Below are the code and all the weights of a small trained network. Each question names an input and a class and asks about switching units off, where a switched-off unit gives its printed mean instead of its output.

import numpy as np


def w(rows, s, z=0):
    codes = np.array(rows[::2]) - 128.0
    scale = np.full(codes.shape[1], s)
    scale[-1] = z or s
    return codes * scale


def norm(h):
    return h / np.sqrt((h * h).mean(-1, keepdims=True) + 1e-5)


def f(y):
    return np.maximum(y, 0)


def log_softmax(a):
    a = a - a.max(-1, keepdims=True)
    return a - np.log(np.exp(a).sum(-1, keepdims=True))


def net(x, mask):
    res = np.array(x, float).reshape(1, 5) / 4 @ E
    u = 0
    for l in range(2):
        y = f(norm(res) @ A[l][:, :-1].T + A[l][:, -1])
        res = res + np.where(mask[u : u + 5], y, B[l][:, -1]) @ B[l][:, :-1]
        u += 5
    return log_softmax(norm(res)[-1] @ U[:, :-1].T + U[:, -1])


A, B = {}, {}
E = w([
[124,174,192],'x0',
[119,144,131],'x1',
[119,104,98],'x2',
[70,200,76],'x3',
[254,139,104],'x4',
],0.0067)
A[0] = w([
[27,87,214,2],'0.n0',
[207,124,123,45],'0.n1',
[114,68,96,121],'0.n2',
[77,254,199,177],'0.n3',
[162,73,219,124],'0.n4',
],0.008,0.002)
B[0] = w([
[85,160,154,225],'0.n0',
[84,117,118,186],'0.n1',
[120,189,117,173],'0.n2',
[166,245,94,253],'0.n3',
[116,112,166,211],'0.n4',
],0.012,0.0042)
A[1] = w([
[184,52,235,151],'1.n0',
[138,153,2,142],'1.n1',
[110,43,115,48],'1.n2',
[106,100,120,3],'1.n3',
[41,22,190,131],'1.n4',
],0.0088,0.0046)
B[1] = w([
[254,165,239,212],'1.n0',
[125,29,110,254],'1.n1',
[193,177,162,139],'1.n2',
[203,203,153,128],'1.n3',
[93,143,98,197],'1.n4',
],0.0069,0.0052)
U = w([
[41,89,33,125],'0',
[53,177,196,172],'1',
[136,203,79,163],'2',
[198,41,3,83],'3',
[226,120,190,225],'4',
[98,87,166,1],'5',
],0.016,0.0082)

Each question gives the input, the list of numbers given to net, and the class t.
The units are the neurons (one row each of A and B). Each row of codes is followed by its name. A weight is (code - 128) times the scale printed after its matrix; where a second scale follows, it is the last column's (A, B and U).
mask holds one flag per neuron, layer by layer. A switched-off neuron (its flag False) gives its mean, the last column of its row in B, instead of its output. The means were averaged over made-up inputs and are rounded, as every weight is.
A unit's drop is (log p(t) with every unit on - log p(t) with that unit switched off) / (log p(t) with every unit on - log p(t) with every unit switched off).
The circuit of an input: a set's keep is (log p(t) with only the set's units on - log p(t) with every unit switched off) / (log p(t) with every unit on - log p(t) with every unit switched off). Starting from all 10 units, units are removed one at a time, each time the one whose removal leaves the highest keep (on an exact tie, the one counted first), for as long as the keep stays at least 0.8.
circuit, biggest first: the units of the circuit, biggest drop first
most important unit: the unit with the biggest drop
k most important neurons: the k neurons with the biggest drops, biggest first
k most important neurons of layer l: the k neurons of layer l with the biggest drops, biggest first
drop when u is switched off: that unit's drop, to one decimal
input [-5,5,-3,8,6], class 3: circuit, biggest first => (1.n1 0.n3)
input [1,8,6,5,2], class 0: most important unit => 1.n0
input [-5,7,0,7,0], class 0: circuit, biggest first => (1.n1 1.n0)
input [-4,-4,4,8,3], class 3: circuit, biggest first => (1.n1 0.n0)
input [-5,-3,-4,0,6], class 3: 2 most important neurons of layer 0 => (0.n1 0.n4)
input [-3,2,-4,0,0], class 0: circuit, biggest first => (1.n0 0.n3)
input [-7,3,-8,0,0], class 0: 2 most important neurons => (1.n0 0.n3)
input [2,-5,8,1,4], class 0: 2 most important neurons of layer 0 => (0.n1 0.n3)
input [-5,-5,6,-3,0], class 0: 2 most important neurons => (0.n2 1.n0)
input [-1,3,3,1,0], class 0: 3 most important neurons => (1.n0 0.n3 0.n2)
input [-3,2,1,6,2], class 3: 2 most important neurons => (1.n1 0.n0)
input [7,-6,-4,0,-1], class 2: 2 most important neurons => (0.n3 1.n0)
input [1,-7,2,7,2], class 3: 2 most important neurons of layer 1 => (1.n1 1.n0)
input [4,-3,-8,1,-3], class 2: most important unit => 0.n3
input [-1,-5,7,3,3], class 3: drop when 0.n0 is switched off => 0.1
input [6,2,-7,8,-4], class 2: drop when 0.n3 is switched off => 0.8
input [-3,7,-1,1,7], class 3: drop when 0.n4 is switched off => 0.0
